Small tables with named rows and columns. After each table, cells are looked up by row and column.

pofe.csv
,vok,keligif,voser,fut
nel,183,177,162,151
dinoto,169,202,140,43
finin,152,207,145,98

fut of nel: 151
voser of finin: 145
keligif of finin: 207
voser of nel: 162
fut of dinoto: 43
vok of nel: 183
keligif of nel: 177

Table tev
	bivopi	lis	metos	kuf	buzit	rulaf	goti	nisilev	niz	nota
gan	98	102	102	118	64	108	144	18	60	173
gav	135	132	71	130	158	68	150	143	128	100
biviro	149	118	84	203	142	107	136	102	81	88
viv	150	112	94	130	141	101	130	103	95	101
bep	133	103	121	144	113	145	138	95	109	112
pema	88	123	140	94	110	128	110	134	132	132
vubi	151	105	98	71	154	109	164	181	178	88
lazeki	113	106	143	120	86	130	120	69	112	130
fisot	81	134	100	88	95	97	107	118	90	155
pog	48	148	12	103	48	28	149	119	53	207
genutet	75	153	127	84	71	83	77	111	110	154
sarub	120	111	121	124	97	130	107	101	104	123
buturar	102	149	71	113	85	46	101	98	72	157
ditalev	132	154	159	70	149	103	88	181	234	87

fisot, rulaf -> 97
ditalev, bivopi -> 132
vubi, nota -> 88
pema, lis -> 123
biviro, buzit -> 142
buturar, buzit -> 85
viv, metos -> 94
gan, buzit -> 64
vubi, goti -> 164
biviro, goti -> 136
viv, nota -> 101
fisot, lis -> 134
ditalev, kuf -> 70
gav, rulaf -> 68
genutet, bivopi -> 75
fisot, goti -> 107
gan, goti -> 144

suz.csv
,loz,nefefef,kun,lub,segip,suvem
kidag,437,-255,95,197,-148,-386
gukom,-889,-186,-534,-437,-28,124
vav,-442,59,-99,-106,-252,-168
gel,-89,-123,-134,-265,-258,-185
puleviz,-46,-137,-111,-227,-269,-238
dovo,-98,-80,-17,33,-216,-273
ramas,118,-378,-156,-11,-57,-228
non,75,-334,-158,-92,-155,-279
vuvod,-534,374,91,-177,-501,-212
rokopel,-527,-449,-584,-408,132,115
lolufas,-687,-598,-714,11,784,506
dab,65,207,228,-104,-587,-390
fivadu,-164,3,-40,-175,-308,-216
babepu,-180,-362,-303,-200,-97,-174

loz of gel: -89
suvem of ramas: -228
lub of rokopel: -408
loz of puleviz: -46
kun of fivadu: -40
loz of non: 75
suvem of dab: -390
loz of vuvod: -534
nefefef of kidag: -255
segip of gukom: -28

boz
           zap  rigofu  zapapi  zuzolug    nub  zevesif    vol  bukosuv
vepamir   2486   -5576   -1704    -3314  -8493    -1629  -7302     2296
kotuv     2915   -4099   -6890    -2265  -5025    -1063   5481     2328
tev        171   -6103   -9550      -98  -3422    -4154   3701      894
rim       3293   -6257   -6643    -1809  -7807    -2003     48     2919
guto      3141   -6280   -4498    -2695  -9000    -2486  -3886     2983
kamat     -363   -7782   -6916     -410  -6367    -5524  -5611     1178
sazo     -3275   -4381   -9867      443     99    -4368   4834    -1181

sazo, nub: 99
guto, zapapi: -4498
vepamir, bukosuv: 2296
kamat, rigofu: -7782
tev, vol: 3701
guto, nub: -9000
guto, zuzolug: -2695
guto, vol: -3886
kotuv, rigofu: -4099
vepamir, zuzolug: -3314

semadas
        beda  rofe  nep  vakuf  lozig  tibu  vip  zud  vasa  niviseg
zuf       22    36   85     31     26    78   33   58    75       56
fevu      76    17   48     71     78    68   75   49    73       15
gosafi    63    37   73     24     74    70   72   82    83       46
nivel     59    71   24     82     22    31   31   15    13       85

lozig of nivel is 22
tibu of zuf is 78
vakuf of zuf is 31
beda of fevu is 76
nep of nivel is 24
lozig of fevu is 78
vip of fevu is 75
zud of fevu is 49
vakuf of fevu is 71
rofe of fevu is 17
zud of gosafi is 82
beda of zuf is 22
rofe of gosafi is 37
vasa of zuf is 75
tibu of nivel is 31
beda of nivel is 59
nep of gosafi is 73

Table ket
fields: volonom, vup, kufini, mor, femeti, ked, met, rakipe, las
tiz: [0.4, 0.4, 0.5, 0.3, 0.5, 0.5, 0.4, 0.6, 0.6]
bodak: [0.4, 0.7, 0.3, 0.3, 0.7, 0.2, 0.6, 0.7, 0.5]
bos: [0.2, 0.4, 0.8, 0.2, 0.2, 0.7, 0.3, 0.6, 0.7]
muliva: [0.6, 0.1, 0.5, 0.6, 0.7, 0.6, 0.6, 0.4, 0.5]
tas: [0.6, 0.1, 0.5, 0.6, 0.5, 0.6, 0.4, 0.2, 0.5]
vudibi: [0.5, 0.4, 0.4, 0.4, 0.7, 0.4, 0.7, 0.6, 0.6]
duk: [0.5, 0.6, 0.3, 0.5, 0.8, 0.3, 0.8, 0.6, 0.4]
nirebez: [0.4, 0.5, 0.4, 0.5, 0.3, 0.4, 0.3, 0.3, 0.3]
mazen: [0.5, 0.7, 0.3, 0.5, 0.8, 0.2, 0.8, 0.6, 0.4]
pip: [0.4, 0.3, 0.7, 0.3, 0.4, 0.7, 0.4, 0.5, 0.6]
zapip: [0.4, 0.3, 0.8, 0.3, 0.3, 0.7, 0.4, 0.5, 0.6]
lige: [0.2, 0.7, 0.3, 0.1, 0.3, 0.2, 0.2, 0.7, 0.4]
vibed: [0.6, 0.1, 0.6, 0.6, 0.4, 0.7, 0.4, 0.1, 0.4]

vudibi, rakipe: 0.6
tiz, kufini: 0.5
zapip, vup: 0.3
mazen, femeti: 0.8
bos, femeti: 0.2
duk, ked: 0.3
vudibi, las: 0.6
tiz, met: 0.4
pip, volonom: 0.4
nirebez, ked: 0.4
nirebez, mor: 0.5
mazen, met: 0.8
zapip, rakipe: 0.5
bodak, kufini: 0.3
duk, kufini: 0.3
mazen, ked: 0.2
pip, las: 0.6
Row with the largest las: bos

